Here is a tiny trained network, its code and every weight. The questions are about switching its units off for an input and a class, where a switched-off unit gives its printed mean instead of its output.

import numpy as np


def w(rows, s, z=0):
    codes = np.array(rows[::2]) - 128.0
    scale = np.full(codes.shape[1], s)
    scale[-1] = z or s
    return codes * scale


def norm(h):
    return h / np.sqrt((h * h).mean(-1, keepdims=True) + 1e-5)


def f(y):
    return np.maximum(y, 0)


def log_softmax(a):
    a = a - a.max(-1, keepdims=True)
    return a - np.log(np.exp(a).sum(-1, keepdims=True))


def net(x, mask):
    res = np.array(x, float).reshape(1, 4) / 4 @ E
    u = 0
    for l in range(3):
        y = f(norm(res) @ A[l][:, :-1].T + A[l][:, -1])
        res = res + np.where(mask[u : u + 9], y, B[l][:, -1]) @ B[l][:, :-1]
        u += 9
    return log_softmax(norm(res)[-1] @ U[:, :-1].T + U[:, -1])


A, B = {}, {}
E = w([
[90,108,86,158,195,178,163,154,126,157,140],'x0',
[171,92,163,130,192,122,101,110,118,152,247],'x1',
[81,69,199,125,31,253,15,169,93,168,14],'x2',
[61,173,73,108,96,126,113,33,83,246,125],'x3',
],0.0063)
A[0] = w([
[146,58,168,159,193,181,72,150,89,143,160,135],'L0N0',
[161,88,111,167,249,107,179,145,191,106,167,119],'L0N1',
[37,131,179,107,51,170,87,149,62,198,66,88],'L0N2',
[145,145,151,179,114,144,151,186,159,66,50,172],'L0N3',
[89,164,61,151,160,135,210,98,154,142,114,57],'L0N4',
[87,174,98,100,96,70,108,83,130,155,55,88],'L0N5',
[100,93,112,126,175,158,142,98,101,179,154,251],'L0N6',
[2,98,78,175,168,231,141,177,114,170,88,100],'L0N7',
[154,99,130,106,125,125,160,184,174,114,58,157],'L0N8',
],0.0076,0.0031)
B[0] = w([
[114,144,203,114,155,176,95,153,62,247,126,184],'L0N0',
[149,66,55,180,141,37,118,182,128,115,151,226],'L0N1',
[182,38,44,135,83,112,60,92,160,140,180,255],'L0N2',
[124,222,154,131,183,146,79,85,196,70,94,186],'L0N3',
[35,157,244,84,165,220,126,177,85,155,104,191],'L0N4',
[227,175,47,124,32,137,183,52,135,150,129,195],'L0N5',
[109,139,188,141,83,109,114,116,139,120,203,203],'L0N6',
[56,91,81,22,170,159,117,179,2,121,120,224],'L0N7',
[146,224,156,119,137,135,114,134,182,103,106,169],'L0N8',
],0.0075,0.0098)
A[1] = w([
[180,113,93,164,160,66,165,148,221,48,66,55],'L1N0',
[78,152,171,120,193,89,176,110,195,62,184,101],'L1N1',
[189,101,170,99,150,241,94,142,168,128,58,55],'L1N2',
[83,57,44,145,48,83,165,116,117,91,44,87],'L1N3',
[129,215,114,159,84,84,144,129,144,14,124,63],'L1N4',
[139,134,166,209,72,180,95,127,235,134,49,2],'L1N5',
[13,161,128,137,134,84,232,95,132,176,52,10],'L1N6',
[40,254,80,66,139,147,233,90,111,192,121,79],'L1N7',
[188,70,83,230,115,110,248,152,128,94,187,58],'L1N8',
],0.0074,0.0043)
B[1] = w([
[126,90,153,197,108,103,117,149,131,58,48,217],'L1N0',
[14,37,122,140,115,74,136,156,147,126,123,231],'L1N1',
[79,219,145,84,184,77,143,113,126,115,168,183],'L1N2',
[126,137,52,69,75,118,234,123,202,100,126,188],'L1N3',
[105,91,172,148,112,101,126,110,121,65,89,200],'L1N4',
[204,210,98,121,129,71,5,49,122,148,166,164],'L1N5',
[193,228,216,81,168,254,156,172,26,145,133,169],'L1N6',
[92,176,212,167,237,203,137,218,18,112,107,254],'L1N7',
[155,164,96,69,97,135,137,73,140,214,165,214],'L1N8',
],0.009,0.0053)
A[2] = w([
[145,95,200,107,149,187,64,173,110,135,172,143],'L2N0',
[152,126,139,218,78,109,150,176,254,12,55,36],'L2N1',
[86,129,132,51,197,78,139,251,130,27,173,128],'L2N2',
[209,83,141,98,81,141,101,76,145,154,126,25],'L2N3',
[79,165,164,75,235,172,135,186,131,67,80,108],'L2N4',
[181,169,199,52,116,107,184,96,160,171,148,3],'L2N5',
[83,132,244,121,190,117,87,111,145,142,151,141],'L2N6',
[132,122,128,201,201,86,214,161,145,189,216,13],'L2N7',
[114,216,104,120,106,207,141,23,90,123,93,124],'L2N8',
],0.0076,0.005)
B[2] = w([
[141,168,171,137,120,97,180,130,100,113,149,226],'L2N0',
[82,60,218,127,180,80,108,92,117,93,89,191],'L2N1',
[100,148,88,174,116,146,199,126,169,163,111,255],'L2N2',
[97,98,148,139,167,158,188,158,91,114,110,169],'L2N3',
[131,150,106,186,122,142,185,164,63,105,88,231],'L2N4',
[153,132,203,248,167,172,198,161,64,129,114,135],'L2N5',
[159,142,110,151,146,133,156,95,171,95,81,219],'L2N6',
[111,93,49,96,107,113,110,140,201,171,194,202],'L2N7',
[186,147,160,133,116,119,106,126,202,167,160,202],'L2N8',
],0.012,0.0074)
U = w([
[41,55,166,200,194,38,155,122,200,33,43,158],'0',
[96,42,150,57,114,202,58,168,24,193,195,124],'1',
[212,192,182,110,134,110,7,47,208,56,63,89],'2',
[98,218,161,182,202,178,202,198,67,106,91,192],'3',
[195,166,196,179,104,99,159,78,144,197,213,92],'4',
[158,131,163,66,97,158,176,165,241,136,106,1],'5',
[172,93,6,49,23,202,89,73,183,153,91,139],'6',
[58,54,46,151,182,52,172,192,201,208,239,112],'7',
],0.015,0.0091)

Each question gives the input, the list of numbers given to net, and the class t.
The units are the neurons (one row each of A and B). Each row of codes is followed by its name. A weight is (code - 128) times the scale printed after its matrix; where a second scale follows, it is the last column's (A, B and U).
mask holds one flag per neuron, layer by layer. A switched-off neuron (its flag False) gives its mean, the last column of its row in B, instead of its output. The means were averaged over made-up inputs and are rounded, as every weight is.
A unit's drop is (log p(t) with every unit on - log p(t) with that unit switched off) / (log p(t) with every unit on - log p(t) with every unit switched off).
The circuit of an input: a set's keep is (log p(t) with only the set's units on - log p(t) with every unit switched off) / (log p(t) with every unit on - log p(t) with every unit switched off). Starting from the 12 units with the biggest drops (on a tie, the unit counted first), units are removed one at a time, each time the one whose removal leaves the highest keep (on an exact tie, the one counted first), for as long as the keep stays at least 0.8.
circuit, biggest first: the units of the circuit, biggest drop first
most important unit: the unit with the biggest drop
top k neurons: the k neurons with the biggest drops, biggest first
top k neurons in layer l: the k neurons of layer l with the biggest drops, biggest first
input [6,-2,-8,5], class 3: top 2 neurons	(L0N4 L0N2)
input [7,8,-1,6], class 3: circuit, biggest first	(L0N2)
input [-8,4,-3,1], class 0: circuit, biggest first	(L0N0 L0N2 L1N4)
input [2,-5,2,-5], class 0: top 3 neurons	(L0N3 L0N4 L0N0)
input [5,-4,0,-5], class 0: top 2 neurons	(L0N3 L0N1)
input [6,6,4,-2], class 1: top 2 neurons in layer 0	(L0N0 L0N3)
input [-6,4,4,-8], class 2: circuit, biggest first	(L0N7 L1N5)
input [0,2,-5,-7], class 0: circuit, biggest first	(L1N0 L0N7)
input [-2,-7,2,0], class 2: top 2 neurons in layer 0	(L0N3 L0N8)
input [2,2,-3,-7], class 0: circuit, biggest first	(L2N1 L0N7)
input [0,2,-5,6], class 3: top 3 neurons	(L0N2 L0N4 L1N7)
input [-1,3,2,0], class 4: top 3 neurons	(L0N7 L2N0 L0N0)
input [-2,8,4,-3], class 3: top 4 neurons in layer 2	(L2N8 L2N7 L2N6 L2N5)
input [5,7,2,-6], class 7: most important unit	L0N1
input [1,-2,-8,4], class 3: top 2 neurons in layer 0	(L0N4 L0N2)
input [-4,6,8,-6], class 2: top 2 neurons	(L0N7 L1N5)
input [-2,3,7,6], class 6: top 2 neurons	(L0N2 L1N7)
input [4,0,-5,-8], class 0: top 2 neurons	(L1N0 L2N1)
input [-6,2,1,-2], class 2: top 2 neurons	(L0N7 L1N5)
input [-3,-7,-1,3], class 6: circuit, biggest first	(L0N5)
input [0,4,-4,8], class 3: top 2 neurons	(L0N2 L1N7)
input [5,-3,8,5], class 6: top 2 neurons in layer 0	(L0N2 L0N4)
input [-7,-2,-1,0], class 2: top 3 neurons	(L0N7 L0N1 L0N5)
input [-4,2,5,2], class 6: top 2 neurons in layer 0	(L0N2 L0N4)
input [2,-4,-3,-2], class 0: top 2 neurons	(L0N1 L0N7)
